Here is a tiny trained network, its code and every weight. The questions are about switching its units off for an input and a target symbol, where a switched-off unit gives its printed mean instead of its output.

import numpy as np


def w(rows, s, z=0):
    codes = np.array(rows[::2]) - 128.0
    scale = np.full(codes.shape[1], s)
    scale[-1] = z or s
    return codes * scale


def norm(h):
    return h / np.sqrt((h * h).mean(-1, keepdims=True) + 1e-5)


def f(y):
    return y / 2 * (1 + np.tanh(0.7978845608 * (y + 0.044715 * y**3)))


def softmax(a):
    e = np.exp(a - a.max(-1, keepdims=True))
    return e / e.sum(-1, keepdims=True)


def log_softmax(a):
    a = a - a.max(-1, keepdims=True)
    return a - np.log(np.exp(a).sum(-1, keepdims=True))


def net(x, mask):
    ids = ['αβγδεζηθξσφψω'.index(c) for c in x.split()]
    T = len(ids)
    res = E[ids] + P[:T]
    u = 0
    for l in range(3):
        q, k, v = (norm(res) @ M[l].T for M in (Q, K, V))
        z = softmax(np.where(np.tri(T) > 0, q @ k.T / 4**0.5, -1e9)) @ v
        res = res + np.where(mask[u], z, O[l][:, -1]) @ O[l][:, :-1]
        u += 1
        y = f(norm(res) @ A[l][:, :-1].T + A[l][:, -1])
        res = res + np.where(mask[u : u + 8], y, B[l][:, -1]) @ B[l][:, :-1]
        u += 8
    return log_softmax(norm(res)[-1] @ U[:, :-1].T + U[:, -1])


Q, K, V, O, A, B = {}, {}, {}, {}, {}, {}
E = w([
[104,135,126],'α',
[120,69,93],'β',
[255,125,125],'γ',
[141,106,148],'δ',
[124,141,124],'ε',
[117,123,159],'ζ',
[143,130,160],'η',
[130,82,132],'θ',
[123,216,178],'ξ',
[137,128,170],'σ',
[131,88,138],'φ',
[156,179,119],'ψ',
[123,134,111],'ω',
],0.0077)
P = w([
[128,130,190],'0',
[131,134,180],'1',
[162,159,152],'2',
[211,191,152],'3',
[245,213,150],'4',
[254,206,136],'5',
[199,215,164],'6',
],0.00073)
Q[0] = w([
[75,5,42],'0.h0',
[68,184,81],'0.h0',
[118,171,177],'0.h0',
[201,199,225],'0.h0',
],0.0017)
K[0] = w([
[126,191,27],'0.h0',
[192,125,112],'0.h0',
[128,124,227],'0.h0',
[69,3,253],'0.h0',
],0.0018)
V[0] = w([
[7,95,212],'0.h0',
[162,111,111],'0.h0',
[119,130,132],'0.h0',
[185,247,82],'0.h0',
],0.0011)
O[0] = w([
[77,133,5,251],'0.h0',
[129,148,144,85],'0.h0',
[128,123,124,134],'0.h0',
[150,14,205,179],'0.h0',
],0.0012,0.00013)
A[0] = w([
[216,149,144,199],'0.n0',
[201,92,131,102],'0.n1',
[192,2,130,185],'0.n2',
[102,96,157,4],'0.n3',
[83,55,126,131],'0.n4',
[118,99,96,197],'0.n5',
[85,79,117,135],'0.n6',
[121,188,40,159],'0.n7',
],0.0043,0.0024)
B[0] = w([
[49,82,144,253],'0.n0',
[60,186,133,150],'0.n1',
[114,223,251,240],'0.n2',
[168,182,44,73],'0.n3',
[193,193,175,124],'0.n4',
[143,133,187,153],'0.n5',
[174,159,161,118],'0.n6',
[46,96,162,159],'0.n7',
],0.0032,0.0019)
Q[1] = w([
[137,152,3],'1.h0',
[130,126,217],'1.h0',
[125,113,31],'1.h0',
[132,141,24],'1.h0',
],0.011)
K[1] = w([
[19,3,147],'1.h0',
[254,230,74],'1.h0',
[16,59,167],'1.h0',
[3,5,157],'1.h0',
],0.0052)
V[1] = w([
[150,70,212],'1.h0',
[108,217,53],'1.h0',
[59,114,107],'1.h0',
[252,46,38],'1.h0',
],0.0031)
O[1] = w([
[132,163,2,198],'1.h0',
[128,62,248,83],'1.h0',
[67,129,164,90],'1.h0',
[222,213,205,2],'1.h0',
],0.0026,0.0023)
A[1] = w([
[144,195,123,26],'1.n0',
[107,175,4,206],'1.n1',
[132,125,127,140],'1.n2',
[180,86,80,16],'1.n3',
[148,1,116,2],'1.n4',
[52,172,126,222],'1.n5',
[106,198,100,174],'1.n6',
[216,45,197,58],'1.n7',
],0.0047,0.0024)
B[1] = w([
[170,140,251,101],'1.n0',
[65,58,94,195],'1.n1',
[125,128,126,132],'1.n2',
[207,235,138,78],'1.n3',
[147,230,219,93],'1.n4',
[108,21,100,252],'1.n5',
[76,57,155,175],'1.n6',
[50,108,226,127],'1.n7',
],0.0033,0.0025)
Q[2] = w([
[179,173,49],'2.h0',
[216,255,8],'2.h0',
[51,56,217],'2.h0',
[61,35,213],'2.h0',
],0.0077)
K[2] = w([
[116,20,149],'2.h0',
[109,31,123],'2.h0',
[138,211,130],'2.h0',
[155,254,133],'2.h0',
],0.011)
V[2] = w([
[184,23,114],'2.h0',
[106,155,135],'2.h0',
[254,61,104],'2.h0',
[35,158,166],'2.h0',
],0.003)
O[2] = w([
[255,123,208,186],'2.h0',
[99,144,111,127],'2.h0',
[212,6,196,20],'2.h0',
[105,205,95,255],'2.h0',
],0.0026,0.00097)
A[2] = w([
[71,84,126,164],'2.n0',
[167,92,135,173],'2.n1',
[101,183,158,219],'2.n2',
[103,111,138,170],'2.n3',
[255,146,144,219],'2.n4',
[120,137,204,3],'2.n5',
[126,248,124,18],'2.n6',
[194,105,92,182],'2.n7',
],0.009,0.0019)
B[2] = w([
[180,184,167,255],'2.n0',
[124,184,131,148],'2.n1',
[134,168,67,179],'2.n2',
[151,169,152,177],'2.n3',
[199,254,138,193],'2.n4',
[75,83,35,151],'2.n5',
[103,208,225,131],'2.n6',
[175,170,54,137],'2.n7',
],0.005,0.0038)
U = w([
[48,77,240,101],'α',
[218,190,84,254],'β',
[210,68,168,125],'γ',
[123,126,107,99],'δ',
[160,76,150,141],'ε',
[125,129,114,81],'ζ',
[202,119,21,110],'η',
[141,102,100,114],'θ',
[87,170,34,78],'ξ',
[118,158,40,91],'σ',
[29,225,164,143],'φ',
[155,120,253,145],'ψ',
[121,110,142,99],'ω',
],0.012,0.0067)

Each question gives the input, a string of symbols that net reads in full, and the target symbol t.
The units are the heads (4 rows each of Q, K, V and O) and the neurons (one row each of A and B). Each row of codes is followed by its name. A weight is (code - 128) times the scale printed after its matrix; where a second scale follows, it is the last column's (O, A, B and U).
mask holds one flag per unit, layer by layer, with each layer's heads first. A switched-off unit (its flag False) gives its mean, the last column of its rows in O or B, instead of its output. The means were averaged over made-up inputs and are rounded, as every weight is.
A unit's drop is (log p(t) with every unit on - log p(t) with that unit switched off) / (log p(t) with every unit on - log p(t) with every unit switched off).
The circuit of an input: a set's keep is (log p(t) with only the set's units on - log p(t) with every unit switched off) / (log p(t) with every unit on - log p(t) with every unit switched off). Starting from the 12 units with the biggest drops (on a tie, the unit counted first), units are removed one at a time, each time the one whose removal leaves the highest keep (on an exact tie, the one counted first), for as long as the keep stays at least 0.8.
circuit, biggest first: the units of the circuit, biggest drop first
unit that matters most: the unit with the biggest drop
top k neurons: the k neurons with the biggest drops, biggest first
k most important neurons of layer l: the k neurons of layer l with the biggest drops, biggest first
drop when u is switched off: that unit's drop, to one decimal
input ω η α ε γ θ, target β: unit that matters most : 1.h0
input σ ψ ξ σ γ σ ζ, target β: top 4 neurons : 0.n7; 1.n5; 0.n0; 0.n4
input ξ θ η σ α σ, target φ: top 3 neurons : 2.n4; 1.n1; 2.n7
input δ ξ ψ α ζ η, target α: top 3 neurons : 0.n2; 2.n4; 1.n5
input η ψ θ, target α: circuit, biggest first : 0.n2; 2.n4
input γ δ ψ ω θ, target ψ: top 2 neurons : 0.n2; 1.n7
input ζ ψ β, target α: circuit, biggest first : 0.n2; 1.h0
input ψ γ ξ η, target φ: top 4 neurons : 1.n7; 0.n0; 0.n7; 2.n6
input ψ δ δ γ η θ, target β: top 4 neurons : 0.n7; 0.n0; 2.n4; 0.n4
input β ξ γ η ξ η, target φ: top 2 neurons : 1.n7; 2.n6
input γ ω φ ω ψ φ β, target α: top 3 neurons : 0.n2; 1.n7; 2.n5
input β ζ β α α δ, target ψ: 2 most important neurons of layer 2 : 2.n4; 2.n0
input ζ β α η γ ξ β, target φ: top 2 neurons : 0.n2; 1.n7
input ω ξ ε α δ, target φ: circuit, biggest first : 2.h0
input α ξ ψ ε α ζ σ, target α: top 3 neurons : 0.n2; 2.n4; 1.n5
input γ δ δ β, target β: top 2 neurons : 0.n4; 2.n4
input ξ ψ δ, target α: 2 most important neurons of layer 2 : 2.n4; 2.n7
input ψ α φ, target α: top 3 neurons : 0.n2; 2.n4; 2.n5
input α δ θ σ, target γ: 2 most important neurons of layer 0 : 0.n7; 0.n0
input ψ ε α δ φ ζ, target α: circuit, biggest first : 2.n4
input δ γ ζ δ ζ, target β: drop when 2.h0 is switched off : 0.1
input δ α α ω, target α: drop when 2.n2 is switched off : 0.2
input ξ β β, target φ: drop when 2.h0 is switched off : 0.5
input ε θ η σ, target γ: drop when 2.n0 is switched off : 0.3
